Below is a small trained network, with its code and all its weights. Each question gives an input and a target symbol and asks what happens when units are switched off, that is, made to give their printed mean instead of their output.

import numpy as np


def w(rows, s, z=0):
    codes = np.array(rows[::2]) - 128.0
    scale = np.full(codes.shape[1], s)
    scale[-1] = z or s
    return codes * scale


def norm(h):
    return h / np.sqrt((h * h).mean(-1, keepdims=True) + 1e-5)


def f(y):
    return y / 2 * (1 + np.tanh(0.7978845608 * (y + 0.044715 * y**3)))


def softmax(a):
    e = np.exp(a - a.max(-1, keepdims=True))
    return e / e.sum(-1, keepdims=True)


def log_softmax(a):
    a = a - a.max(-1, keepdims=True)
    return a - np.log(np.exp(a).sum(-1, keepdims=True))


def net(x, mask):
    ids = ['εζηλμπτ'.index(c) for c in x.split()]
    T = len(ids)
    res = E[ids] + P[:T]
    u = 0
    for l in range(2):
        q, k, v = (norm(res) @ M[l].T for M in (Q, K, V))
        z = softmax(np.where(np.tri(T) > 0, q @ k.T / 2**0.5, -1e9)) @ v
        res = res + np.where(mask[u], z, O[l][:, -1]) @ O[l][:, :-1]
        u += 1
        y = f(norm(res) @ A[l][:, :-1].T + A[l][:, -1])
        res = res + np.where(mask[u : u + 8], y, B[l][:, -1]) @ B[l][:, :-1]
        u += 8
    return log_softmax(norm(res)[-1] @ U[:, :-1].T + U[:, -1])


Q, K, V, O, A, B = {}, {}, {}, {}, {}, {}
E = w([
[203,130,114,166,188,89,139,92,134,107,107,129],'ε',
[158,166,114,151,107,144,105,71,58,133,99,153],'ζ',
[102,132,178,166,204,131,122,94,158,187,89,94],'η',
[114,194,51,51,110,123,81,103,6,146,117,121],'λ',
[166,147,111,132,170,193,155,134,112,109,103,83],'μ',
[123,76,202,176,213,122,89,169,85,84,163,213],'π',
[183,202,123,148,108,87,166,134,60,130,182,129],'τ',
],0.021)
P = w([
[236,2,131,111,159,149,179,187,189,208,147,222],'0',
[198,162,177,153,94,127,153,219,77,83,167,146],'1',
[196,155,167,151,97,131,147,204,71,87,169,138],'2',
[201,142,139,141,92,155,125,190,59,89,143,141],'3',
[191,144,141,141,117,172,98,203,82,119,122,140],'4',
[177,130,126,144,105,160,102,161,78,120,129,117],'5',
[158,123,114,164,108,158,100,152,72,132,125,111],'6',
[99,128,133,218,111,115,90,143,71,153,147,85],'7',
[91,139,125,213,114,184,43,145,42,148,110,120],'8',
],0.0072)
Q[0] = w([
[168,175,216,202,130,134,184,105,119,84,51,120],'L0H0',
[115,167,130,123,194,193,48,143,2,210,144,101],'L0H0',
],0.0069)
K[0] = w([
[172,183,135,194,241,49,81,167,125,5,53,97],'L0H0',
[183,10,15,224,203,136,154,182,111,253,164,195],'L0H0',
],0.0054)
V[0] = w([
[67,90,103,142,197,120,42,114,191,2,184,169],'L0H0',
[178,94,77,190,154,68,79,96,84,140,97,96],'L0H0',
],0.0042)
O[0] = w([
[195,225,42,126,138,139,86,140,65,230,142,172,59],'L0H0',
[84,109,72,131,248,90,215,46,178,115,108,170,253],'L0H0',
],0.014,0.0046)
A[0] = w([
[121,173,185,157,115,104,92,186,102,110,78,145,145],'L0N0',
[83,99,186,156,153,136,99,187,152,119,158,89,6],'L0N1',
[116,106,82,136,98,145,141,86,143,187,57,193,181],'L0N2',
[223,213,41,167,142,173,118,101,82,132,130,76,241],'L0N3',
[54,59,108,27,94,124,92,2,96,54,66,36,15],'L0N4',
[145,112,119,136,107,123,209,84,247,105,97,184,80],'L0N5',
[127,127,195,155,120,119,98,97,174,126,104,132,201],'L0N6',
[66,162,89,102,57,162,101,174,137,74,137,20,96],'L0N7',
],0.0065,0.0011)
B[0] = w([
[122,65,95,179,91,176,167,42,140,137,157,163,139],'L0N0',
[132,44,95,120,104,127,89,167,139,221,60,95,135],'L0N1',
[174,143,184,137,145,123,239,192,163,77,150,131,166],'L0N2',
[97,111,191,161,151,116,110,81,126,203,95,134,254],'L0N3',
[131,127,142,159,110,132,82,155,156,102,124,152,217],'L0N4',
[121,186,182,138,85,168,120,117,55,215,106,109,194],'L0N5',
[117,50,180,69,133,106,105,84,85,16,165,114,146],'L0N6',
[93,169,111,122,161,162,130,70,147,181,152,2,132],'L0N7',
],0.0082,0.0065)
Q[1] = w([
[112,110,186,119,130,163,72,94,65,125,158,70],'L1H0',
[126,162,170,217,228,121,95,71,6,134,127,148],'L1H0',
],0.011)
K[1] = w([
[15,92,102,74,119,173,71,128,108,155,213,176],'L1H0',
[39,121,2,34,156,53,104,118,103,97,86,149],'L1H0',
],0.0087)
V[1] = w([
[151,198,156,146,76,169,126,91,142,136,128,1],'L1H0',
[154,75,153,164,108,130,158,178,199,83,136,139],'L1H0',
],0.0091)
O[1] = w([
[252,187,132,104,89,109,119,80,115,37,89,18,1],'L1H0',
[77,253,141,181,116,132,79,187,119,129,145,178,88],'L1H0',
],0.013,0.006)
A[1] = w([
[149,144,200,145,150,143,218,95,163,167,114,143,2],'L1N0',
[132,231,87,121,173,121,134,62,129,195,109,122,100],'L1N1',
[101,94,172,151,107,138,157,125,136,178,163,160,248],'L1N2',
[248,92,118,143,90,144,139,130,138,99,43,57,100],'L1N3',
[133,58,100,149,193,120,193,131,122,94,133,163,196],'L1N4',
[111,141,165,129,127,156,91,185,167,150,95,239,99],'L1N5',
[65,110,136,123,141,147,129,150,117,64,126,139,110],'L1N6',
[173,254,125,92,101,104,126,165,117,68,188,87,93],'L1N7',
],0.0088,0.0011)
B[1] = w([
[195,145,117,80,131,41,64,139,130,110,146,136,229],'L1N0',
[116,193,87,203,149,78,51,122,203,95,17,159,168],'L1N1',
[91,184,56,169,64,152,194,110,168,146,131,131,231],'L1N2',
[105,197,158,209,162,162,57,124,125,175,240,106,195],'L1N3',
[190,146,42,134,138,135,98,179,135,90,19,103,254],'L1N4',
[118,95,141,118,31,169,113,104,149,104,165,87,223],'L1N5',
[204,157,88,63,126,56,83,149,98,148,123,164,167],'L1N6',
[97,123,72,110,202,92,254,184,96,160,80,166,173],'L1N7',
],0.01,0.0089)
U = w([
[135,105,142,86,125,137,254,125,117,151,113,129,138],'ε',
[177,128,145,81,140,113,95,114,84,213,155,153,65],'ζ',
[134,87,197,127,115,74,115,127,178,172,145,102,154],'η',
[145,198,150,163,156,154,98,167,155,129,174,101,106],'λ',
[137,170,55,142,138,107,83,141,167,121,90,129,2],'μ',
[148,139,155,146,83,148,136,70,159,74,158,150,172],'π',
[82,108,95,169,115,136,89,123,122,185,168,134,250],'τ',
],0.0091,0.0024)

Each question gives the input, a string of symbols that net reads in full, and the target symbol t.
The units are the heads (2 rows each of Q, K, V and O) and the neurons (one row each of A and B). Each row of codes is followed by its name. A weight is (code - 128) times the scale printed after its matrix; where a second scale follows, it is the last column's (O, A, B and U).
mask holds one flag per unit, layer by layer, with each layer's heads first. A switched-off unit (its flag False) gives its mean, the last column of its rows in O or B, instead of its output. The means were averaged over made-up inputs and are rounded, as every weight is.
A unit's drop is (log p(t) with every unit on - log p(t) with that unit switched off) / (log p(t) with every unit on - log p(t) with every unit switched off).
The circuit of an input: a set's keep is (log p(t) with only the set's units on - log p(t) with every unit switched off) / (log p(t) with every unit on - log p(t) with every unit switched off). Starting from the 12 units with the biggest drops (on a tie, the unit counted first), units are removed one at a time, each time the one whose removal leaves the highest keep (on an exact tie, the one counted first), for as long as the keep stays at least 0.8.
circuit, biggest first: the units of the circuit, biggest drop first
most important unit: the unit with the biggest drop
k most important neurons: the k neurons with the biggest drops, biggest first
k most important neurons of layer l: the k neurons of layer l with the biggest drops, biggest first
drop when u is switched off: that unit's drop, to one decimal
input η μ η, target η: 4 most important neurons : [L0N6 L1N4 L0N1 L1N3]
input π τ τ τ ε τ ζ τ, target μ: 4 most important neurons : [L0N5 L1N1 L0N2 L1N4]
input π τ π λ ζ η, target ζ: circuit, biggest first : [L1H0 L0H0]
input μ ζ ζ μ, target λ: circuit, biggest first : [L1H0 L1N3]
input λ τ η τ, target τ: circuit, biggest first : [L1H0 L0N4 L0H0]
input π π μ, target τ: circuit, biggest first : [L1H0]
input π μ ε π λ ζ η ζ τ, target ζ: circuit, biggest first : [L1H0 L0H0 L1N3]
input π μ λ π τ ζ τ η μ, target ζ: circuit, biggest first : [L1H0 L0H0]
input ζ ε ζ ζ π τ ε λ π, target μ: 3 most important neurons : [L1N4 L0N7 L0N4]
input λ ζ λ, target ζ: 4 most important neurons of layer 1 : [L1N6 L1N2 L1N4 L1N1]
input τ λ π ε, target λ: 3 most important neurons : [L0N7 L1N3 L0N5]
input τ ε λ τ η ζ ζ, target λ: 2 most important neurons : [L0N7 L1N3]
input τ ζ ζ π π π λ, target λ: 2 most important neurons : [L0N7 L1N3]
input λ π ε ζ ε, target τ: 2 most important neurons : [L0N4 L0N5]
input ζ μ ζ ε τ λ η ζ τ, target μ: most important neuron : [L0N4]
input τ ζ π τ λ, target λ: 3 most important neurons of layer 0 : [L0N7 L0N2 L0N4]
input ζ μ μ τ η, target η: 4 most important neurons of layer 0 : [L0N6 L0N1 L0N5 L0N7]
input τ μ τ π ε π ε ζ η, target μ: 2 most important neurons : [L1N4 L0N0]
input ζ π ε η ζ ζ η, target μ: 2 most important neurons of layer 0 : [L0N2 L0N3]
input τ π τ ζ π τ, target τ: most important unit : L0N3
input τ μ ζ μ ζ, target π: 2 most important neurons : [L0N6 L1N4]
input ζ μ ζ ζ ζ η μ, target λ: drop when L1H0 is switched off : 1.4
input π μ η π λ μ μ, target ζ: drop when L1N3 is switched off : 0.1
input τ ε ε ε ζ λ ε ζ π, target λ: drop when L0N3 is switched off : 0.2
input ε μ ε μ ζ ζ ζ ζ λ, target ε: drop when L1H0 is switched off : 1.2
